In the rows, zero is written as 128.
Each row of numbers belongs to one of the objects below and depends on some of the facts about them. Some rows are named. Which object is each other row?

Facts:
troklo | giten b | mibra grekor
ketur | vizik lubuplu
lezin | giten b | mibra trira
troskoplok | giten a | mibra dribi,trira
skoplu | mibra mefak
tratumul | giten a
driner | giten a | tano bolir
tuka | giten a | mibra firifik
skudruden | giten b | tano stolim
studul | giten b | mibra driklak
mesor | giten a | tano tuskim
draster | mibra drudos,tregem
klorik | mibra mesor,kluma
dribi | mibra gresestar
drese | giten b | tano plafa
gafles | giten a | mibra draster | vizik grekor
rokim | giten a | mibra lakam
gristur | giten a | tano bazil
repek | giten a | mibra broloflen,nibra
driplin | mibra zepur | vizik repek
kotrul | giten b | mibra boza | tano ninuskek
gedek | giten a | mibra brivon | vizik plafa
nepo | giten a
broloflen | giten a
drisar | giten a | mibra pitrim | vizik konolem,bana | tano klededil
fleduk | giten a | mibra studul,drufe | tano lubuplu
stikek | giten a
gibul | giten a | mibra poflol
stozen | giten a | mibra flalen,driti
vidabol | giten b
dutok | giten a | mibra kluma | tano dridram
trustek | giten b | mibra plaso | vizik bana
trusa | giten a | mibra modrom,flinim
dinel | giten b
stolim | giten a | vizik droto
drikar | giten b | tano studul
bromal | giten a | mibra beskis | vizik toskir
trira | giten b
kosu | giten a | mibra grakek
besok | giten a | mibra pitrim,pedi | tano bolir
klimesko | mibra brebedom | vizik raflestom
votu | giten a | mibra dribi,zapleplil | vizik tuka,flomeza
budru | giten a | mibra birun | tano kogeves
divam | giten a | mibra besok | tano fufik
stubril | giten a | mibra driti
lubuplu | giten a | tano ranisal
mopli | giten b
skodi | giten a | tano zisis
sibri | giten b | mibra tragros | tano pobral,stozen
flinim | giten a | mibra skelil
gupel | giten b | vizik mopli
raflestom | giten a | mibra kluma,doklus
tregem | mibra plaso
zepur | mibra klaflus
beskis | giten a | mibra flinim
plafa | giten a
skugrim | giten a | mibra flinim | tano trusa
doklus | giten a | mibra fladi
klinum | giten a
sevur | mibra mesor
skelil | giten a | tano vonik
grusu | mibra sibri
konolem | giten b | mibra dutok | tano zupan
trune | giten b | mibra skelil
gresestar | giten b | tano lezin
flalen | giten b
firifik | vizik kiklir
nibra | giten a
klafek | mibra trira
tuskim | giten a | vizik brebedom
flato | giten a | tano bana
vonik | giten a
dridram | giten a | mibra mefak | tano dutok
birun | giten a | mibra sibri
depo | giten b | mibra skelil | tano tragros
mefak | giten a | vizik stiklek
resi | mibra broloflen
pluskur | giten b
gafam | giten b | vizik grakek
nukluper | giten b | tano bromal
kluma | giten a
stodru | giten a | mibra pedi
flatim | giten a | vizik kiklir | tano klinum
temur | giten a | mibra fizek | tano repek
seker | giten a | tano stodru
fegral | giten b | mibra klusi,vaman,klaflus
brebedom | mibra seker
ranisal | giten b | vizik trusa
lugrudrim | giten a | tano drarigek
drukle | giten b | mibra trustek,stobrapun | vizik klinum,plafa,sevur
gaklir | giten b | vizik drirul,grelol
kiklir | giten a | mibra klusi,tabim,gedek
plaso | giten b | mibra trune,klaflus | vizik klugur,trune,sidro,boza,stuti
brital | giten a
lakam | giten b
grelol | giten a | tano lubuplu
drobrur | giten a | mibra gobroske,dribi | vizik beskis | tano troklo
piguk | giten b | mibra votu | vizik kluma,zapleplil
zisis | giten a
stobrapun | giten b | mibra stikek,temur,klusi | vizik klorik
bana | giten b | mibra marun
sidro | giten b | mibra stuti | tano konolem
klibra | giten a | vizik rokim,grakek | tano troskoplok
pugil | giten a | mibra flatim
bolir | giten b | mibra fladi
baduk | giten b | vizik droto,beskis | tano vidabol
breror | giten a | mibra stodru | tano vonik
skebrek | giten a | vizik klusi | tano bovus
skiku | giten b | mibra ketur
pitrim | giten a | mibra doklus,skodi | tano plafa,stolim
modrom | giten a | mibra mesor
gobroske | giten a | mibra tragros
drufe | giten a
fladi | giten b | tano broloflen
flomeza | giten a | tano gobroske
brivon | giten a | vizik konolem,vaman
marun | giten b | mibra birun,budru | tano pitrim
suklon | mibra broloflen,klusi,budru
fufik | giten a
ninuskek | giten a | mibra stodru
fidron | giten a | tano sidro,klusi,dridram
stiklek | giten a | tano klugur,lizok
drirul | mibra klinum,brogran
brupin | vizik bana,divam
fafen | giten a
zapleplil | giten a | tano fufik
nitras | giten a | mibra vikozun,poflol
vikozun | giten a | mibra bolir | vizik klorik,dridram | tano flalen
pobral | giten b | mibra pluskur | tano sibri
stovatrok | giten a | mibra mefak,vikozun | tano skiku
drudos | giten a | vizik repek | tano toskir
vuza | mibra grelol
gavoskes | giten a | tano toskir
lizok | giten a | tano fladi
tragros | giten a | vizik budru
bazil | giten a | mibra bromal | vizik stovatrok,depo
nudrel | vizik driklak
klededil | giten a | vizik brebedom,trira | tano doklus,tepe,pluskur
zuvil | giten b | vizik studul,fafen
fuplotom | giten a | mibra pobral | vizik kosu
boza | giten a | tano studul
drarigek | giten b | vizik vidabol | tano skebrek
tepe | giten a | vizik fegral
zupan | giten a | vizik doklus
klusi | giten b | tano konolem
klugur | giten a | tano lizok,fladi
kogeves | giten a | tano budru
bovus | giten b
driklak | giten b | mibra breror,birun
plegrol | mibra drarigek
toskir | giten a | mibra pitrim | tano brivon,brital
vaman | giten a | tano ranisal,skelil,klibra
fizek | giten b | mibra gristur,doklus
nudron | giten a | tano trustek

Known rows:
stolim: [151 131  79 123 127  56 112 127 137  71 206 166  64 114 149  96  91 155
  68 142 201 142 158 167  99 159  70 151 125 111 120 161 193  61]
skebrek: [182 124 124 113 127  60 114 120 137  91 166 145  63 138 144 110 125 166
 126 128 185 161 162 140 114 140 118 110 110 132 132 142 154  89]
skudruden: [115 123  59 153  90 143 143 138 129 136 176  99 135 133 135  94  98 116
 119 126 111 150  93 133 103 158  79 191 156 100 135 132 100  96]
broloflen: [126 127 134 141 132 148 147 121 119 149 127 132 114 116 127 121 138  99
 131 126 117 116 117 122 109 133 115 116  99 122 109 135 103 114]
seker: [129 129 109 144 113 152 157 124 124 142 141 110 109 128 123 129 133 124
 154 120 114 142 110 126 107 147 125 129 125 131 127 132  98 116]
sidro: [108  99 167 180 112 120 137 126 113 111  86 131 169 104 119 121 133 169
 149 152  84 140 136 148 142 139 103 145 130  92 144  78 100 116]
resi: [116 111 110 152 125 134 137 139 128 141 110 122 137 125 125 115 134 114
 125 116 132 137 102 115 109 127 109 133 119 109 116 119 115 128]
trune: [127 109  96 163 126 138 153 112 136 138 134 127 174 130 134  93 129 119
 132 109  95 145 116 105 144 106 109 132 121 116 123 124  97 123]
brital: [128 128 135 140 135 149 149 121 120 149 128 131 115 118 126 120 139  98
 132 127 115 117 118 122 108 132 118 114 100 124 109 135 101 114]
lezin: [116 106 132 156 125 133 129 138 120 146 113 132 150 120 141  91 129 105
 118 122 119 124 111 112 134 126 100 140 112 101 114 117 105 124]
gavoskes: [134 127 114 137 115 156 159 122 126 150 136 104 104 139 126 129 140 116
 161 118 115 143 114 115 107 141 130 119 121 135 123 129  91 121]
drikar: [136 118 115 148 100 142 143 134 126 148 135  99 138 142 137 102 131 116
 156 118 102 149 107 113 118 129 108 147 131 119 136 117  79 117]
stubril: [115 117 114 149 129 147 152 128 125 139 124 127 119 117 127 123 131 122
 134 120 127 133 113 119 119 148 124 126 116 122 113 129 117 126]
skelil: [143 139  98 169 119 140 144 150 138 136 152 157 163  74 130 124 133 147
 142  82  99 129  70 137 132 108 145 133 113 157 144 177 124 131]
konolem: [126  86 177 172 125 118 103 111 112 130  75 140 183  90  94 113 124 171
 134 154  77 143 116 151 148 155 119 152 116  68 146  84  86 114]
grelol: [142 137 104 158 104 141 143 163 130 139 146 132 133  91 134 130 134 149
 160  86 116 139  69 135 123 132 146 142 125 155 147 162 119 133]
gobroske: [110 116 122 147 138 143 149 128 122 137 114 139 122 100 130 119 131 112
 121 127 127 124 114 117 115 144 113 127 100 110 109 133 128 127]
fizek: [118 110 128 154 124 138 126 145 128 146 122 126 138 132 139  96 120 115
 124 126 110 132 114 110 125 130 115 139 129 112 123 111  95 133]

Rows to name:
No name comes twice in this set of rows, the named rows included.
[103 112 155 171 127 136 147 123 115 113  98 137 133  99 107 144 132 170
 146 151 103 134 135 154 128 157 125 125 129 111 131  94 115 121]  dutok
[184 124 126 109 128  61 117 119 138  93 166 140  55 146 150 109 130 161
 132 126 190 162 167 131 113 135 119 103 110 137 130 141 152  91]  klededil
[171 114 110 116 127  58 118 129 142  84 161 137  53 148 151 112 123 183
 130 122 201 176 164 128 125 150 129 110 124 136 132 132 168 106]  vikozun
[136 138 121 162 116 137 133 165 126 139 138 156 142  72 136 124 132 139
 136  90 117 117  70 141 125 123 137 138 111 149 136 169 130 129]  lubuplu
[131 111 106 140 126 151 136 119 130 152 124 114 118 125 108 124 124 134
 145 119 117 154  98 114 118 165 146 132 123 115 126 127  97 131]  divam
[137 129 106 136 109 155 163 124 127 146 141  95  98 145 127 131 140 121
 171 116 116 152 114 114 105 144 132 121 128 139 127 128  91 122]  stiklek
[212  67 145 110 135  39  34  96 127 134 122 148 131 119 105  65 115 173
 100 111 184 175 108 136 171 168 135 145  90  59 134 133 126  86]  trustek
[175 101 126 123 123  46  97 134 139  92 148 142  93 145 160  80 119 167
 116 123 185 169 160 120 139 128 106 128 117 114 137 123 154 102]  piguk
[196 123 146 140 119  35  69 175 140  93 158 190 129  83 169  77 120 177
 106  94 172 140 111 147 147  96 117 140 100 138 154 170 171 105]  ranisal
[115 123 110 145 130 156 145 139 134 141 135 120 101 137 125 128 118 132
 138 129 117 142 119 113 106 153 143 122 134 132 124 120 104 139]  besok
[130 118 128 152 109 137 137 137 120 146 131 115 142 130 140  97 132 108
 140 121 107 133 110 121 121 125 100 145 123 113 127 121  89 114]  trira
[132 129 118 138 118 154 159 121 125 148 135 109 107 135 127 127 139 112
 155 120 115 138 115 117 107 139 126 119 116 133 120 130  95 120]  klugur
[167 113 127 120 146  55 109 122 138  86 153 164  73 122 148 104 122 166
 105 129 195 154 164 134 129 139 117 106 101 122 121 139 174  99]  bazil

The same objects again, as new rows of numbers:
Named rows:
zisis: [131 140 132 140 136 137 117 156 132  94 120 109 153 142 137 114 124 120
 137 146 147 137 117 106 138 132 145 112 130 123  90  93 102 117 120 155
 109 130 127 187  98 154 116  95 141 148 136 108 135]
trustek: [115 128 147 111 115 129  94 169 113 136  92  66 227 162 100 130 155 116
 118 184 143 117 129 127 200 137 124 117 123  91  74  87  91 184 151 104
 138 107  88 140 106 109 157 100 157 119 129  97 104]
dridram: [122 132 130 145 134 155 128 164 148  90 133 112 152 127 141 127 128 132
 149 119 156 141 115 133 121 108 125 103 131 146  90 105 117 102 117 160
 114 140 142 171  93 146 113 110 150 128 118 102 129]
mefak: [125 136 128 140 130 140 124 163 146  79  94 116 156 145 145  98 128 126
 118 130 142 128 110 114 151 140 136 117 125 111  89  86  91  79 139 148
 112 120 127 182 104 153 107  87 139 149 148 117 114]
dutok: [125 131 130 146 131 149 121 166 147  91 115 112 158 129 142 118 129 132
 132 127 150 137 113 126 133 121 134 108 125 125  87  93 105  94 126 149
 112 129 127 175 101 143 113  98 146 138 131 108 119]
konolem: [108 108 136 109 136 158 101 177 125 121 110  64 210 147  86 178 155 131
 151 144 164 122 127 148 165 107  95  84 112 147  85 104 115 179 141 107
 132 139 114 125  96 112 168 138 189  91  79  77 115]
fladi: [117 126 129 141 127 145 122 180 154  80 106 112 144 119 126 147 154 132
 145 133 144 126 106 113 154 142 124 105  99 136  88 118  91  81 149 129
 102 136 130 199 110 142 128  99 140 136 136 113 133]
poflol: [114 135 125 138 134 155 117 173 145  87 106 117 150 126 125 116 142 111
 145 129 143 133 112 125 139 141 122 116 119 132  98 101  95  88 139 156
 110 120 133 185 102 145 118  98 143 127 131 102 126]
nitras: [120 130 137 144 133 141 127 165 142  90 114 112 157 130 135 123 132 122
 135 123 149 135 106 121 135 122 140 108 131 129  98  94 109  98 129 150
 111 131 132 172 102 143 111  92 154 143 128 110 119]
lubuplu: [121 131 128 141 139 152 126 164 147  80 117 117 150 136 134 129 124 124
 149 121 160 136 112 125 124 113 132 102 125 144  93 104 116  99 124 157
 110 129 150 164  86 153 118 107 154 130 115 108 135]
nudrel: [119 132 131 149 127 140 117 174 144  88 107 121 159 137 124 100 134 101
 125 131 131 129 106 120 151 143 130 130 124 117 103  98  96  87 150 151
 113 110 126 184 109 141 116  82 137 143 143 112 116]
gresestar: [106 123 122 145 122 159 126 179 175  74 120 132 154 140 130 121 153 119
 149 110 154 129 104 134 151 119 119 116 116 130 102 128 108  71 165 141
 115 121 136 165 104 150 128 101 147 130 131 124 126]
dribi: [117 132 125 144 135 157 117 167 150  85 114 125 150 146 121 107 135  99
 142 125 143 136 111 124 140 139 125 123 125 134 103 108 102  92 145 161
 112 117 134 180 101 153 124 100 144 140 125 106 130]
brebedom: [110 136 126 142 141 163 116 172 148  86 131 119 145 120 121 136 137 110
 169 119 154 138 115 132 120 121 115 106 123 159 101 120 117 100 127 168
 113 134 153 172  87 151 126 115 148 113 108  93 143]
klededil: [124 135 137 150 120 132 130 161 139  84  95 118 161 153 143  85 109 107
 108 139 136 130 108 109 152 143 141 131 124 106  97  80  98  89 145 150
 109 112 128 179 102 152  99  75 130 161 156 128  98]
plegrol: [115 131 132 148 132 145 118 173 142  87 121 123 155 128 117 117 135 101
 145 126 139 133 108 125 138 130 128 119 125 133 104 107 107  94 141 157
 111 120 135 175  99 142 122  93 146 134 127 106 126]
raflestom: [119 132 133 140 138 149 127 169 143  91 121 107 152 121 135 137 135 130
 152 123 157 141 107 126 121 112 130  97 126 144  95 100 113 103 115 153
 111 140 145 169  96 144 112 103 155 126 119  99 127]
beskis: [120 142 129 151 141 147 123 164 149  83 131 114 148 121 143 137 127 133
 153 122 161 136 115 128 120 103 126  94 123 154  85 109 121  98 117 164
 109 136 156 160  76 149 119 112 147 119 114  99 145]

Rows to name:
No name comes twice in this set of rows, the named rows included.
[121 149 132 139 140 150 122 154 138  91 138 109 141 129 146 132 138 127
 173 137 161 142 123 122 114 120 134  95 133 156  84 113 117 124 108 172
 117 149 146 179  84 163 115 121 141 117 120  93 157]  plafa
[119 114 106 121 111 162  94 206 160  95 119 146 157  92  83 133 115 114
 131 167 157 159 110 113 179 132 178 124 101  40 136 104  84  44 128 123
  51  61  97 148 119 119 150   6 123 247 157 144 112]  plaso
[121 133 136 140 136 153 130 164 146  92 133 114 155 128 137 141 131 118
 154 116 166 141 106 130 120 101 133 101 132 153  91 115 127 110 108 165
 110 129 153 159  79 143 119 102 157 128 112  98 143]  kiklir
[116 135 130 140 128 155 117 170 149  86 111 122 157 132 127 114 139 105
 140 128 147 134 108 123 143 133 127 122 122 132  90 108 103  90 133 164
 109 107 139 178  93 139 124  89 140 133 131 101 130]  tabim
[112 134 128 147 139 156 120 170 146  89 132 120 150 124 116 133 136 102
 164 121 148 137 110 131 126 120 124 112 124 150 104 118 119  99 131 164
 112 128 146 171  92 146 126 105 150 120 111  99 134]  drirul
[125 130 128 144 112 149 114 168 148  98 133 106 155 127 127 129 131 118
 151 154 144 140 128 120 146 140 129 123 110 130  88 112 100 110 139 137
 106 131 113 197 106 151 129 108 118 143 145 116 127]  bovus
[113 113  87 105 149 205 107 199 173  79 130 151 139  93  91 158 130 144
 173 114 197 169 114 144 120  82 156  77 127  91 140 115 109  44  95 156
  66  97 139 116  96 140 151  54 176 203  91 106 148]  boza
[136 150 136 141 132 127 118 154 136 105 134 113 160 136 136 109 152 131
 149 150 140 139 119 112 140 123 160 108 155 109  91 103  97 125 123 156
 127 139 114 181 107 152 117  93 147 141 137  96 156]  stozen
[120 137 138 153 124 134 118 173 144  91 112 123 165 131 125 105 132  96
 122 130 131 129 103 117 154 136 137 135 123 112  94 103 102  88 145 153
 111 104 126 182 101 132 119  70 134 141 146 111 118]  driplin
[111 140 133 130 117 158 118 168 152 104 144 113 149 126 136 137 162 123
 183 147 161 144 117 127 137 128 137 112 131 142  95 136 104 118 130 157
 118 140 131 188  98 154 130 109 136 126 132 101 156]  studul
[108 140 132 126 130 161 118 160 122  98 112  94 144 125 141 135 114 131
 160 157 164 146 126 115 119 142 130 101 118 146  92  90 104 122  98 161
 102 141 143 185  91 160 104 106 131 133 134  97 122]  doklus
[131 123 145 113 132 118 105 153  95 115  56  67 210 189  99 113 115 101
  84 171 141 114 116 103 193 153 131 117 119  96  77  54  88 170 143 112
 120 104 104 152  99 125 138  88 170 152 129 108  93]  brivon
[111 139 132 133 114 152 123 170 167 100 133 128 159 137 141 116 176 122
 161 132 154 137 110 130 155 125 142 119 142 120  94 140  96  98 146 151
 129 129 118 182 108 151 131  94 143 135 139 106 154]  sibri

Now the same objects, written a new way:
Named rows:
driner: [155 138 125 139 136 159 112 114 125  63 125 104 142 150 125 107 132 140
 119 135 126 117 123  98 149 109  95 122 128 104 126 122 109 119 124 141
 117 185 138 138 155 120]
divam: [159 139 128 159 125 163 104 118 129  65 135 111 140 139 129 126 127 125
 119 132 139 128 125 112 164  92 106 136 135 103 139 123 105 129 132 139
 113 178 123 147 165 124]
vaman: [165 137 132 141 135 162 107 116 122  66 125 101 140 144 135 120 135 146
 114 145 123 114 121 102 151 106  86 114 119 105 129 123 113 129 130 151
 120 190 128 132 143 125]
skodi: [155 140 126 140 132 159 116 114 119  68 120 101 144 146 125 112 138 149
 118 142 120 112 119  96 146 113  90 113 123 106 124 120 111 122 121 146
 120 187 136 132 148 120]
raflestom: [137 151 121 155 136 152 117 145 121  74 144 121 154 142  96 119 132 130
 155 160 118 125 132 119 155 126 116 129 125 118  86 137 108 120 111 114
 112 152 151 116 189 113]
gupel: [153 186 110 111 133 146 148 134  95 101 111 173 103 140 109 140 125 148
 190 170  89 131 145 182 130 111 101  90 118 110 128 159 112 160  89 101
  62 165 163 117 179 133]
rokim: [126 152 116 151 138 159 115 139 119  93 133 113 149 140  94 120 118 145
 161 163 120 116 122 116 148 113 103 149 128 101  72 144 108 124 126 114
 121 145 150 111 193 118]
brebedom: [155 166 114 142 137 140 126 141 101  60 154 118 156 135  98 135 150 134
 155 149 108 113 147 119 159 132  97 100 124 113  95 138 114  97 114  99
  93 152 167  98 168 118]
birun: [140 151 122 158 134 152 120 145 116  77 142 116 159 141  99 124 138 136
 149 166 112 121 126 114 152 129 110 121 118 118  83 135 113 123 110 122
 116 154 146 107 178 115]
resi: [144 165 112 148 134 145 120 141 110  64 161 112 152 131  93 142 143 132
 156 150 120 111 144 118 166 119 101 125 133 108  93 138 110 101 125  94
  97 148 165 102 179 120]
grakek: [152 155 111 156 166 129 142 122  95  66 149 113 160 157  82 148 130 133
 140 134 100 114 151 108 132 120  88  86 118  74  82 154 143 123 128 113
  88 146 157  62 164 123]
broloflen: [134 147 116 164 121 147 121 149 108  88 126 102 161 139  96 130 150 137
 149 158 110 114 115 113 140 132  98 105 112 123  87 133 124 128 108 116
 118 159 143 103 170 104]
skoplu: [143 165 112 148 135 146 119 141 111  62 162 113 151 132  92 141 141 131
 156 149 121 113 145 118 166 119 102 127 134 107  94 139 110 100 124  92
  97 146 166 104 181 119]
fofa: [147 164 115 150 133 145 123 140 105  67 157 111 154 131  95 146 148 140
 153 155 114 108 140 114 160 122  94 114 127 106  91 136 115 103 124 100
 100 149 163  94 169 122]
klimesko: [176 181 112 114 144 137 133 117  81  78 117 163 109 131  98 152 133 131
 193 142  87 131 158 195 149 120 109  91 128 124 125 161 108 133  99  94
  54 166 174 119 195 128]
flalen: [137 168 117 149 121 146 141 164 119  69 161 127 156 143 111 132 155 141
 142 181 112 116 136 105 149 129  97  88 111 111 108 128 119 126  97 110
  97 156 152  97 145 122]
stolim: [164 165 120 103 155 148 132 114  88  95  89 160 105 145 100 126 121 148
 192 164  76 131 142 189 128 129 110  96 115 131 106 163 110 158  90 120
  76 179 166 124 198 123]
tregem: [148 165 114 149 133 145 122 140 106  66 156 110 153 130  95 146 149 141
 153 156 114 108 140 115 161 121  94 115 126 108  91 137 113 104 125 100
 100 150 164  96 169 122]

Name these rows:
No name comes twice in this set of rows, the named rows included.
[177  87 138  85 129 159 148  76 120 132 119 141  86 142 157 126  84 184
 161 146  38  98 132 164  94 119 119  66 123 123 161 162 116 102 119 132
  49 252 145 153 199 128]  drudos
[151 164 115 149 137 142 128 136 100  65 153 109 155 134  93 151 151 142
 147 157 106 107 139 112 154 126  91  99 120 107  91 138 121 110 121 106
  98 156 162  85 161 122]  grekor
[144 166 110 139 138 144 122 138 109  64 156 115 147 135  90 136 141 134
 160 150 116 113 146 121 161 122 101 123 134 110  94 140 108 101 121  91
  95 149 171 105 182 118]  klorik
[158 136 127 134 141 160 108 114 127  61 128 104 140 151 129 105 130 140
 117 137 127 116 126 100 149 108  92 123 127 102 128 124 109 121 128 143
 118 187 137 140 151 121]  gavoskes
[113 146  86 154  84 136 131 142 119 100 101  76 140 153 110 120 165 127
 124 107 144 104  97  96 111  99  60  89 126 106 165 117 135 130 113  78
 100 186 136 141 132  86]  fladi
[195 220 108  96 197 136 121  85  55  41  12 160 112 177  94  87 142 119
 155 100 125 157 145 177 133 110  57  89 110  87 127 149 118 207  85 163
 102 159 158 126 135 127]  flatim
[150 184 108 106 136 147 147 133 100  98 113 175 100 142 106 134 120 141
 195 166  93 134 150 186 132 111 108  99 125 112 131 160 107 158  88  94
  59 165 170 125 188 131]  drukle
[200 183 128 185 100 152 116 124  73 103 127 169 103  88 126 237 134 120
 179 151  98 148 139 219 179  71 109 103 124 114 152 159 116 180 130 121
  58 153 112 106 187 151]  brupin
[146 166 115 144 122 151 124 141 103  68 151 100 151 122  96 160 164 157
 151 178 106  97 131 109 163 126  89 109 121 123  90 127 110 111 118 106
 107 165 166  92 156 126]  brogran
[158 136 129 131 143 162 104 115 130  59 129 102 137 151 133 106 129 140
 116 139 130 116 127 101 151 108  91 124 128 104 129 124 108 122 130 143
 118 189 139 141 151 121]  pitrim
[145 166 111 133 141 143 127 135 103  67 148 112 150 137  90 134 146 144
 158 153 108 106 143 115 153 130  92 110 127 109  87 140 113 100 118  97
  97 155 175  97 171 120]  droto
[122 171 110 145 122 158 137 155 116 101 142 120 146 139 108 134 132 166
 154 181 117 104 122 103 140 107  75 122 119  83  86 141 118 129 123 107
 114 141 151  93 155 129]  lakam
[139 151 125 149 124 158 121 146 113  78 134 107 156 134 101 135 154 154
 149 187 103 110 118 110 153 133 104 115 112 133  83 126 109 130 105 128
 122 171 150 104 165 119]  klinum
[144 148 126 153 140 152 114 146 118  74 144 116 155 143 106 122 135 137
 147 165 113 120 129 116 153 128 106 120 117 117  84 137 115 124 116 124
 116 156 146 108 175 115]  vonik
[126 169 111 147 125 151 132 162 129  75 164 131 148 144 106 121 133 134
 153 168 128 122 140 111 152 114 103 123 126  99 105 136 110 120 109  94
  98 142 157 111 169 121]  lezin

